[[-50 -35]
 [-46  12]
 [ 50  -2]
 [-68 -28]
 [ 65  -6]
 [-38  -9]
 [ 48  -3]
 [ 15  39]]
->
[[-50 -46  50 -68  65 -38  48  15]
 [-35  12  -2 -28  -6  -9  -3  39]]

[[-18  32 -19 -57  44 -15  22   4]
 [-19   3 -10  49 -47  42  10 -23]
 [-49   4 -14 -50 -15  32 -26 -38]
 [ 38 -33  55 -24 -40  56 -39 -34]
 [ 50 -40  15   2  43 -47 -44  25]]
->
[[-18 -19 -49  38  50]
 [ 32   3   4 -33 -40]
 [-19 -10 -14  55  15]
 [-57  49 -50 -24   2]
 [ 44 -47 -15 -40  43]
 [-15  42  32  56 -47]
 [ 22  10 -26 -39 -44]
 [  4 -23 -38 -34  25]]

[[ 60 -61   1 -12]
 [ 35 -53 -37 -38]
 [-17  -3   8 -37]
 [ 50 -25 -16 -13]
 [-46 -17   3 -37]
 [ -3   0  -2 -17]
 [-43  19  -7 -35]
 [-36  12  14  -9]
 [-27  -5   0  13]
 [-24  11 -29 -31]
 [ 52 -45  -9 -19]]
->
[[ 60  35 -17  50 -46  -3 -43 -36 -27 -24  52]
 [-61 -53  -3 -25 -17   0  19  12  -5  11 -45]
 [  1 -37   8 -16   3  -2  -7  14   0 -29  -9]
 [-12 -38 -37 -13 -37 -17 -35  -9  13 -31 -19]]

[[ 35  23 -37 -27]
 [ 36  -6 -32  33]
 [ 21  20  -7  25]
 [-16  45  24 -25]
 [ 19 -11 -52 -53]
 [-39 -30  51 -23]
 [-24 -27  25  38]
 [-13 -54 -26  35]
 [ 29 -25   5  -3]
 [ 46   6 -30  13]
 [  3 -38   4 -23]]
->
[[ 35  36  21 -16  19 -39 -24 -13  29  46   3]
 [ 23  -6  20  45 -11 -30 -27 -54 -25   6 -38]
 [-37 -32  -7  24 -52  51  25 -26   5 -30   4]
 [-27  33  25 -25 -53 -23  38  35  -3  13 -23]]

[[  2 -17 -12 -14   3  -5  33   2 -23  -4  21 -18  -1   2]
 [  3 -21 -13 -14   3  -5  33   2 -23  -6  19 -17   1   1]
 [ -3 -45 -15 -14   2  -3  37   4 -23  -3  15 -18  14  -5]
 [ -5 -53 -15 -13   3  -2  34   4 -21  -9  11 -18  20  -2]]
->
[[  2   3  -3  -5]
 [-17 -21 -45 -53]
 [-12 -13 -15 -15]
 [-14 -14 -14 -13]
 [  3   3   2   3]
 [ -5  -5  -3  -2]
 [ 33  33  37  34]
 [  2   2   4   4]
 [-23 -23 -23 -21]
 [ -4  -6  -3  -9]
 [ 21  19  15  11]
 [-18 -17 -18 -18]
 [ -1   1  14  20]
 [  2   1  -5  -2]]

[[  2  -3  66  -9]
 [  5   3  53  -7]
 [  5   4  24  -3]
 [  0   1  -4   1]
 [  5   5  -5   1]
 [  5   3 -13   2]
 [  8  -4  41  -6]
 [ -3  -4 -56   8]
 [  1  -3 -36   5]
 [ -4  -1   9  -1]]
->
[[  2   5   5   0   5   5   8  -3   1  -4]
 [ -3   3   4   1   5   3  -4  -4  -3  -1]
 [ 66  53  24  -4  -5 -13  41 -56 -36   9]
 [ -9  -7  -3   1   1   2  -6   8   5  -1]]

[[ 51 -22]
 [ 67 -19]]
->
[[ 51  67]
 [-22 -19]]
---
[[ -8  16]
 [ 40 -70]
 [ -5  41]
 [-17  -4]]
->
[[ -4 -17]
 [ 41  -5]
 [-70  40]
 [ 16  -8]]

[[ 49 -57  27  48 -29 -26  46  11 -44]
 [-18  24 -54 -40  42  -7 -48  -5  48]
 [ 23 -18 -19  10  10 -31 -23 -10  32]
 [ 48  -8 -28  17  15 -38  41 -10 -40]
 [-18 -14 -15 -34 -53  29  57  18  28]]
->
[[ 28  18  57  29 -53 -34 -15 -14 -18]
 [-40 -10  41 -38  15  17 -28  -8  48]
 [ 32 -10 -23 -31  10  10 -19 -18  23]
 [ 48  -5 -48  -7  42 -40 -54  24 -18]
 [-44  11  46 -26 -29  48  27 -57  49]]

[[-39  23   9 -17  -3   7   1 -15]
 [ 47 -27  29  46 -71  32  14  55]
 [ 25  53  -2  -5   4 -35 -23 -56]
 [-33 -27 -15 -17  11  29  23  35]
 [ 48 -28  16  41 -52  11 -21  14]
 [ 21  14  20  19 -26  -8 -23 -24]]
->
[[-24 -23  -8 -26  19  20  14  21]
 [ 14 -21  11 -52  41  16 -28  48]
 [ 35  23  29  11 -17 -15 -27 -33]
 [-56 -23 -35   4  -5  -2  53  25]
 [ 55  14  32 -71  46  29 -27  47]
 [-15   1   7  -3 -17   9  23 -39]]

[[ -8   4   9 -15  -8  -6   5   4  -7]
 [ 13   3 -16 -64 -44  34 -31  64   3]
 [ 52  20 -45  54 -39   2 -26 -42 -12]
 [-14   0  13 -40  29  28   2 -11  -9]
 [  2  -5 -10  10  -2  10 -30 -20  -3]
 [  5  -6   3   1  -8   8 -10   6  -8]
 [  6  -5  21   5  -3   4  -7 -13   7]
 [-32 -14  22 -26  30  12  25  -5   4]]
->
[[  4  -5  25  12  30 -26  22 -14 -32]
 [  7 -13  -7   4  -3   5  21  -5   6]
 [ -8   6 -10   8  -8   1   3  -6   5]
 [ -3 -20 -30  10  -2  10 -10  -5   2]
 [ -9 -11   2  28  29 -40  13   0 -14]
 [-12 -42 -26   2 -39  54 -45  20  52]
 [  3  64 -31  34 -44 -64 -16   3  13]
 [ -7   4   5  -6  -8 -15   9   4  -8]]

[[-31  47  30  24   9  55  -6 -17]
 [ -1 -51  18  18  -8 -27  26 -35]]
->
[[-35  26 -27  -8  18  18 -51  -1]
 [-17  -6  55   9  24  30  47 -31]]

[[ 16  40  10  39   6 -24]
 [ -6   1 -16 -17  13 -22]
 [ -8  32  14 -37  27 -23]
 [ -5  -4  -2  55  -4   5]
 [-19  25  -1  52 -19   2]]
->
[[  2 -19  52  -1  25 -19]
 [  5  -4  55  -2  -4  -5]
 [-23  27 -37  14  32  -8]
 [-22  13 -17 -16   1  -6]
 [-24   6  39  10  40  16]]
---
[[  6   8 -17]
 [ 24  14 -58]
 [-35  47  36]
 [-23  45  22]
 [ 42  45  30]
 [ 39  -3 -10]
 [ 15  42 -51]]
->
[[ 24  14 -58]
 [ 15  42 -51]
 [  6   8 -17]
 [ 39  -3 -10]
 [-23  45  22]
 [ 42  45  30]
 [-35  47  36]]

[[-14 -14  10 -45  49  36  -1 -18  -4  23  42  46]
 [-28 -13 -51  52 -35  31  42  12  35   9 -52  31]]
->
[[-28 -13 -51  52 -35  31  42  12  35   9 -52  31]
 [-14 -14  10 -45  49  36  -1 -18  -4  23  42  46]]

[[-20 -20  37  49   4  22   0  10  16  13 -10 -62  16  -2]
 [ -3  49  -2   3  -1   0  -1  20 -18  17  -4  66  13 -12]
 [ 37  18 -22 -29   1  -6  -5   9   8   1  -1  53 -10  22]
 [ 26  14  22  25  -8  21   1  40   0  39  -3   2 -20   1]
 [-33 -15  32  44   4  35   1  31   5  37 -10 -61   4  -2]]
->
[[ 37  18 -22 -29   1  -6  -5   9   8   1  -1  53 -10  22]
 [ -3  49  -2   3  -1   0  -1  20 -18  17  -4  66  13 -12]
 [ 26  14  22  25  -8  21   1  40   0  39  -3   2 -20   1]
 [-33 -15  32  44   4  35   1  31   5  37 -10 -61   4  -2]
 [-20 -20  37  49   4  22   0  10  16  13 -10 -62  16  -2]]

[[ -8 -24  19  10  21 -61  23  11 -21]
 [ 39  11 -23  21   8  22   5   5  42]]
->
[[ 39  11 -23  21   8  22   5   5  42]
 [ -8 -24  19  10  21 -61  23  11 -21]]

[[-32  12   9  51 -45   9 -45 -30  39 -13  19 -31]
 [ 31  26  29 -10 -24  15  12  14 -12 -19   3  32]
 [-10 -15   2  15 -53 -11  49  13  47  53  36  36]]
->
[[-10 -15   2  15 -53 -11  49  13  47  53  36  36]
 [-32  12   9  51 -45   9 -45 -30  39 -13  19 -31]
 [ 31  26  29 -10 -24  15  12  14 -12 -19   3  32]]

[[-15  37  -1 -28]
 [ 20 -12  29  19]
 [-12  27  -2  -5]
 [ 19 -15  30  10]
 [ 21 -10  -4  72]
 [  3   4 -15 -40]
 [-16  12  23  -1]
 [-10  33 -18  20]
 [ 15  -5  -3  13]
 [-14   0 -23  -4]]
->
[[-14   0 -23  -4]
 [-10  33 -18  20]
 [  3   4 -15 -40]
 [ 21 -10  -4  72]
 [ 15  -5  -3  13]
 [-12  27  -2  -5]
 [-15  37  -1 -28]
 [-16  12  23  -1]
 [ 20 -12  29  19]
 [ 19 -15  30  10]]

[[ -4  58  -8 -28   9]
 [ -3 -27   1  32  65]
 [ -4  13  -7   1  24]
 [ -1  30   4  -4   4]
 [ -1   9  -4   1  68]
 [ -6 -25   2  38 -12]]
->
[[ -4  58  -8 -28   9]
 [ -4  13  -7   1  24]
 [ -1   9  -4   1  68]
 [ -3 -27   1  32  65]
 [ -6 -25   2  38 -12]
 [ -1  30   4  -4   4]]

[[ 38   0 -25 -13  40  28   2   1   6  24  26 -21 -43   7 -32  30]
 [-36   9  21  18 -36  21  -9  -3  10  23  -7  29  57  29  29  -8]
 [-33  -6  22  24 -33  -3  -9  -3  12   1 -20  36  63  16  18 -22]
 [  7  -7  26  15  10 -22   5  -3   9 -20 -13  13  12  -8  -9 -15]
 [ 12  -4  18   8  16  -5   3  -3  11  -5  -3   7   1   1 -17  -4]]
->
[[ 38   0 -25 -13  40  28   2   1   6  24  26 -21 -43   7 -32  30]
 [ 12  -4  18   8  16  -5   3  -3  11  -5  -3   7   1   1 -17  -4]
 [-36   9  21  18 -36  21  -9  -3  10  23  -7  29  57  29  29  -8]
 [-33  -6  22  24 -33  -3  -9  -3  12   1 -20  36  63  16  18 -22]
 [  7  -7  26  15  10 -22   5  -3   9 -20 -13  13  12  -8  -9 -15]]
